Below are the code and all the weights of a small trained network. Each question names an input and a class and asks about switching units off, where a switched-off unit gives its printed mean instead of its output.

import numpy as np


def w(rows, s, z=0):
    codes = np.array(rows[::2]) - 128.0
    scale = np.full(codes.shape[1], s)
    scale[-1] = z or s
    return codes * scale


def f(y):
    return y / 2 * (1 + np.tanh(0.7978845608 * (y + 0.044715 * y**3)))


def log_softmax(a):
    a = a - a.max(-1, keepdims=True)
    return a - np.log(np.exp(a).sum(-1, keepdims=True))


def net(x, mask):
    res = np.array(x, float).reshape(1, 5) / 4 @ E
    y = f(res @ A[0][:, :-1].T + A[0][:, -1])
    res = res + np.where(mask, y, B[0][:, -1]) @ B[0][:, :-1]
    return log_softmax(res[-1] @ U[:, :-1].T + U[:, -1])


A, B = {}, {}
E = w([
[146,81,68,158,8,37],'x0',
[112,3,151,89,42,183],'x1',
[180,106,212,216,114,147],'x2',
[131,129,125,129,128,129],'x3',
[23,14,86,189,187,99],'x4',
],0.0077)
A[0] = w([
[164,149,140,81,83,133,134],'N0',
[144,119,164,220,129,159,88],'N1',
[117,79,137,109,109,119,99],'N2',
[106,141,118,92,164,195,98],'N3',
[118,73,108,133,179,113,92],'N4',
[62,117,105,147,154,130,103],'N5',
[134,156,134,143,153,85,96],'N6',
[152,125,105,160,86,85,108],'N7',
[113,128,151,121,165,175,111],'N8',
[90,130,93,53,124,113,137],'N9',
[56,37,174,187,147,97,155],'N10',
[114,138,155,113,159,171,116],'N11',
[120,79,119,97,107,189,142],'N12',
[97,100,139,154,160,90,97],'N13',
[186,123,176,251,112,127,113],'N14',
[143,133,52,107,94,82,125],'N15',
[183,71,138,68,106,181,122],'N16',
[183,162,162,128,98,130,143],'N17',
[128,145,95,151,69,92,106],'N18',
[111,135,140,128,198,179,116],'N19',
[155,156,143,99,89,154,116],'N20',
[129,174,73,132,156,117,126],'N21',
[147,156,170,105,151,99,246],'N22',
[138,183,129,172,139,99,116],'N23',
[120,175,118,172,150,81,107],'N24',
[85,114,62,79,171,104,134],'N25',
[114,105,94,170,134,136,104],'N26',
[128,154,94,144,84,113,184],'N27',
[105,95,100,158,147,142,106],'N28',
[158,134,133,165,178,184,160],'N29',
[114,104,135,57,53,201,120],'N30',
[90,80,120,160,145,124,101],'N31',
[150,143,135,172,143,114,115],'N32',
[108,115,188,161,79,171,105],'N33',
[161,156,134,134,160,66,129],'N34',
[83,140,174,115,146,172,118],'N35',
[106,129,103,123,114,115,146],'N36',
[115,129,73,58,141,115,71],'N37',
[106,160,96,23,128,113,156],'N38',
[102,132,131,154,99,61,164],'N39',
[128,76,118,101,97,165,103],'N40',
[181,139,130,72,113,126,109],'N41',
[122,69,131,155,136,148,106],'N42',
[150,156,147,79,169,160,139],'N43',
],0.012,0.011)
B[0] = w([
[164,152,176,110,206,58,161],'N0',
[255,196,81,64,126,199,159],'N1',
[106,185,120,131,114,130,148],'N2',
[131,124,198,117,37,108,160],'N3',
[139,178,142,100,142,111,163],'N4',
[138,161,164,78,163,115,170],'N5',
[41,249,69,121,71,82,140],'N6',
[107,117,217,121,71,98,158],'N7',
[135,121,189,114,57,70,155],'N8',
[168,134,115,161,127,241,178],'N9',
[145,143,172,133,184,124,251],'N10',
[109,130,156,142,80,90,156],'N11',
[71,187,75,206,140,96,174],'N12',
[145,183,109,62,167,81,159],'N13',
[224,139,135,140,105,236,195],'N14',
[129,109,185,125,95,143,173],'N15',
[74,179,125,149,155,140,166],'N16',
[126,148,136,116,208,99,170],'N17',
[122,135,216,124,74,101,156],'N18',
[97,102,189,111,69,120,180],'N19',
[120,178,146,101,194,53,152],'N20',
[117,165,118,178,115,143,167],'N21',
[117,85,143,176,171,131,227],'N22',
[84,167,83,143,132,127,161],'N23',
[92,185,122,153,78,131,164],'N24',
[187,146,152,134,153,162,200],'N25',
[167,156,139,90,134,49,150],'N26',
[149,84,192,176,130,113,178],'N27',
[123,178,123,93,160,79,158],'N28',
[129,102,137,141,109,144,183],'N29',
[75,185,95,162,128,137,179],'N30',
[149,161,161,91,141,103,173],'N31',
[130,152,91,140,108,153,143],'N32',
[126,173,44,154,110,165,152],'N33',
[68,175,82,172,125,139,162],'N34',
[108,109,184,128,47,118,158],'N35',
[129,120,183,124,146,159,153],'N36',
[201,190,106,64,60,247,150],'N37',
[186,110,137,159,150,205,197],'N38',
[125,115,167,145,129,123,184],'N39',
[110,178,106,139,118,132,156],'N40',
[153,164,155,79,191,69,148],'N41',
[130,170,130,133,147,121,160],'N42',
[122,77,164,122,117,93,179],'N43',
],0.0074,0.012)
U = w([
[164,164,162,66,200,66,77],'0',
[204,139,131,122,98,218,137],'1',
[42,190,90,190,94,125,91],'2',
[127,87,216,112,17,83,92],'3',
[135,93,158,180,161,144,244],'4',
[132,5,98,164,157,122,164],'5',
[113,78,51,81,66,82,85],'6',
],0.012)

Each question gives the input, the list of numbers given to net, and the class t.
The units are the neurons (one row each of A and B). Each row of codes is followed by its name. A weight is (code - 128) times the scale printed after its matrix; where a second scale follows, it is the last column's (A, B and U).
mask holds one flag per neuron, in row order. A switched-off neuron (its flag False) gives its mean, the last column of its row in B, instead of its output. The means were averaged over made-up inputs and are rounded, as every weight is.
A unit's drop is (log p(t) with every unit on - log p(t) with that unit switched off) / (log p(t) with every unit on - log p(t) with every unit switched off).
The circuit of an input: a set's keep is (log p(t) with only the set's units on - log p(t) with every unit switched off) / (log p(t) with every unit on - log p(t) with every unit switched off). Starting from the 12 units with the biggest drops (on a tie, the unit counted first), units are removed one at a time, each time the one whose removal leaves the highest keep (on an exact tie, the one counted first), for as long as the keep stays at least 0.8.
circuit, biggest first: the units of the circuit, biggest drop first
top k neurons: the k neurons with the biggest drops, biggest first
drop when u is switched off: that unit's drop, to one decimal
input [6,0,-4,2,2], class 3: circuit, biggest first -> N18, N15
input [8,1,-6,-2,4], class 3: circuit, biggest first -> N18
input [-7,6,3,-1,6], class 3: circuit, biggest first -> N35, N8
input [-1,4,7,-3,6], class 1: top 2 neurons -> N14, N1
input [6,-8,3,-3,6], class 2: top 4 neurons -> N24, N6, N34, N23
input [-4,7,-6,6,2], class 2: circuit, biggest first -> N12, N30
input [-5,7,1,-1,7], class 0: top 2 neurons -> N10, N31
input [4,1,-4,-5,-6], class 0: top 2 neurons -> N0, N41
input [7,2,-8,-5,1], class 1: top 3 neurons -> N9, N37, N38
input [3,-3,8,8,0], class 1: top 2 neurons -> N14, N1
input [-8,5,-8,5,4], class 1: top 4 neurons -> N9, N38, N37, N25
input [-6,6,0,-5,-7], class 0: top 4 neurons -> N0, N20, N41, N17
input [-8,5,-8,-2,4], class 1: top 2 neurons -> N9, N38
input [-4,-3,8,-1,4], class 1: circuit, biggest first -> N1
input [1,-8,-5,-8,-7], class 2: top 2 neurons -> N34, N21
input [8,-6,7,-2,-8], class 0: top 3 neurons -> N17, N0, N20
input [8,-2,8,-7,2], class 1: drop when N9 is switched off -> -0.1
input [-5,3,-3,2,-3], class 3: drop when N35 is switched off -> 0.2
input [-3,3,-2,-5,5], class 0: drop when N14 is switched off -> 0.1
input [7,8,8,-3,-7], class 1: circuit, biggest first -> N14
